Below is a small trained network, with its code and all its weights. Each question gives an input and a target symbol and asks what happens when units are switched off, that is, made to give their printed mean instead of their output.

import numpy as np


def w(rows, s, z=0):
    codes = np.array(rows[::2]) - 128.0
    scale = np.full(codes.shape[1], s)
    scale[-1] = z or s
    return codes * scale


def softmax(a):
    e = np.exp(a - a.max(-1, keepdims=True))
    return e / e.sum(-1, keepdims=True)


def log_softmax(a):
    a = a - a.max(-1, keepdims=True)
    return a - np.log(np.exp(a).sum(-1, keepdims=True))


def net(x, mask):
    ids = ['αγεθμπσφψω'.index(c) for c in x.split()]
    T = len(ids)
    res = E[ids] + P[:T]
    u = 0
    for l in range(2):
        r = res
        for j in range(3):
            rows = slice(2 * j, 2 * j + 2)
            q, k, v = (r @ M[l][rows].T for M in (Q, K, V))
            z = softmax(np.where(np.tri(T) > 0, q @ k.T / 2**0.5, -1e9)) @ v
            o = O[l][rows]
            res = res + np.where(mask[u + j], z, o[:, -1]) @ o[:, :-1]
        u += 3
    return log_softmax(res[-1] @ U[:, :-1].T + U[:, -1])


Q, K, V, O = {}, {}, {}, {}
E = w([
[59,156,120,35,160],'α',
[116,145,135,148,10],'γ',
[196,137,208,114,95],'ε',
[166,185,194,166,63],'θ',
[157,222,179,55,113],'μ',
[140,67,129,54,133],'π',
[96,166,168,105,92],'σ',
[41,79,79,86,85],'φ',
[131,34,115,171,92],'ψ',
[93,233,128,78,50],'ω',
],0.012)
P = w([
[173,126,153,87,11],'0',
[178,138,139,133,127],'1',
[120,65,179,100,93],'2',
[117,141,106,144,182],'3',
[90,23,183,122,150],'4',
[113,188,91,151,161],'5',
],0.013)
Q[0] = w([
[93,132,230,91,101],'L0H0',
[115,3,212,95,73],'L0H0',
[116,129,121,138,202],'L0H1',
[82,131,227,126,93],'L0H1',
[174,117,186,100,150],'L0H2',
[165,75,51,68,107],'L0H2',
],0.011)
K[0] = w([
[5,101,57,103,145],'L0H0',
[106,71,137,112,191],'L0H0',
[134,162,123,125,138],'L0H1',
[166,85,23,107,189],'L0H1',
[148,133,199,164,198],'L0H2',
[153,167,48,140,172],'L0H2',
],0.013)
V[0] = w([
[131,110,104,58,187],'L0H0',
[42,118,95,104,101],'L0H0',
[106,4,141,132,122],'L0H1',
[140,118,116,170,198],'L0H1',
[120,157,72,107,121],'L0H2',
[97,125,153,112,101],'L0H2',
],0.015)
O[0] = w([
[2,165,127,58,185,86],'L0H0',
[116,129,13,117,99,153],'L0H0',
[153,90,117,76,222,130],'L0H1',
[81,45,185,110,123,4],'L0H1',
[131,115,178,158,184,111],'L0H2',
[246,97,123,73,130,186],'L0H2',
],0.0095,0.011)
Q[1] = w([
[167,173,131,104,170],'L1H0',
[107,153,156,254,101],'L1H0',
[88,41,198,11,20],'L1H1',
[93,85,157,139,141],'L1H1',
[104,38,175,11,30],'L1H2',
[125,147,103,120,75],'L1H2',
],0.0085)
K[1] = w([
[123,124,100,169,78],'L1H0',
[113,137,144,96,64],'L1H0',
[14,69,155,189,245],'L1H1',
[124,180,212,219,114],'L1H1',
[10,73,110,220,201],'L1H2',
[91,115,115,96,138],'L1H2',
],0.012)
V[1] = w([
[96,197,103,100,179],'L1H0',
[102,136,58,103,162],'L1H0',
[83,244,125,126,145],'L1H1',
[119,133,176,162,102],'L1H1',
[192,110,253,61,201],'L1H2',
[163,137,79,222,186],'L1H2',
],0.013)
O[1] = w([
[220,160,84,78,93,2],'L1H0',
[137,147,205,87,64,28],'L1H0',
[103,195,255,152,218,73],'L1H1',
[117,141,28,223,232,88],'L1H1',
[251,25,127,106,135,13],'L1H2',
[35,35,35,83,95,157],'L1H2',
],0.0084,0.0094)
U = w([
[98,167,254,143,133,171],'α',
[48,127,146,167,100,65],'γ',
[190,166,105,134,208,26],'ε',
[104,132,138,178,174,170],'θ',
[161,193,160,161,226,100],'μ',
[180,147,183,116,153,173],'π',
[108,164,149,152,144,219],'σ',
[51,135,190,118,68,70],'φ',
[94,90,154,126,116,184],'ψ',
[54,176,172,171,134,3],'ω',
],0.007,0.0043)

Each question gives the input, a string of symbols that net reads in full, and the target symbol t.
The units are the heads (2 rows each of Q, K, V and O). Each row of codes is followed by its name. A weight is (code - 128) times the scale printed after its matrix; where a second scale follows, it is the last column's (O and U).
mask holds one flag per head, layer by layer. A switched-off head (its flag False) gives its mean, the last column of its rows in O, instead of its output. The means were averaged over made-up inputs and are rounded, as every weight is.
A unit's drop is (log p(t) with every unit on - log p(t) with that unit switched off) / (log p(t) with every unit on - log p(t) with every unit switched off).
The circuit of an input: a set's keep is (log p(t) with only the set's units on - log p(t) with every unit switched off) / (log p(t) with every unit on - log p(t) with every unit switched off). Starting from all 6 units, units are removed one at a time, each time the one whose removal leaves the highest keep (on an exact tie, the one counted first), for as long as the keep stays at least 0.8.
units of the circuit, in order: the units of the circuit, biggest drop first
most important unit: the unit with the biggest drop
heads that matter: for each layer, one digit per head in row order, 1 if its drop is at least 0.15 and else 0, layers parted by /
drop of u: that unit's drop, to one decimal
input α φ σ, target φ: most important unit -> L0H0
input φ ψ π π γ, target π: units of the circuit, in order -> L1H2, L0H1, L1H0
input ψ ε φ, target φ: heads that matter -> 110 / 011
input ω μ α α ε, target α: units of the circuit, in order -> L0H0, L1H2, L1H1
input ω α γ π, target ω: units of the circuit, in order -> L0H1, L1H2
input α α γ ω σ, target α: units of the circuit, in order -> L0H0, L1H1, L1H2
input θ ψ ψ φ α, target α: units of the circuit, in order -> L0H0, L1H1, L1H2
input ψ π π ψ μ, target ψ: units of the circuit, in order -> L0H1, L1H2
input θ π ω π α π, target θ: heads that matter -> 110 / 110
input ε σ α σ, target ε: heads that matter -> 100 / 011
input φ μ μ ω, target φ: units of the circuit, in order -> L0H0, L1H1, L0H1, L1H0
input θ α α π θ ψ, target θ: units of the circuit, in order -> L0H0, L0H1, L1H0, L1H1
input ω π ψ, target ψ: units of the circuit, in order -> L0H1, L1H1
input π ψ π α θ, target α: most important unit -> L0H0
input ψ ω ε ω σ ε, target ψ: units of the circuit, in order -> L1H1, L0H1, L0H0, L1H2
input φ θ ω π, target φ: units of the circuit, in order -> L0H0, L1H1, L0H1, L1H2
input α α α σ φ θ, target α: units of the circuit, in order -> L1H1, L0H0
input ω φ ψ μ θ, target ψ: units of the circuit, in order -> L0H1, L1H1, L1H2
input φ σ γ π ω, target π: heads that matter -> 110 / 101
input σ μ ε μ μ, target μ: most important unit -> L1H2
input μ σ μ, target μ: units of the circuit, in order -> L1H1, L0H1, L0H0, L1H2
input φ φ γ, target φ: heads that matter -> 100 / 111
input α μ γ ω ω π, target α: units of the circuit, in order -> L1H1, L0H0, L0H1
input α γ ψ, target ψ: heads that matter -> 010 / 011
input θ φ ω μ φ, target φ: heads that matter -> 110 / 110
input ω σ ω α, target ω: heads that matter -> 110 / 011
input ψ γ γ σ, target ψ: most important unit -> L0H1
input α α σ, target α: heads that matter -> 100 / 010
input θ π α μ ω, target α: drop of L1H2 -> 0.4
input φ μ ω, target φ: drop of L1H0 -> 0.2
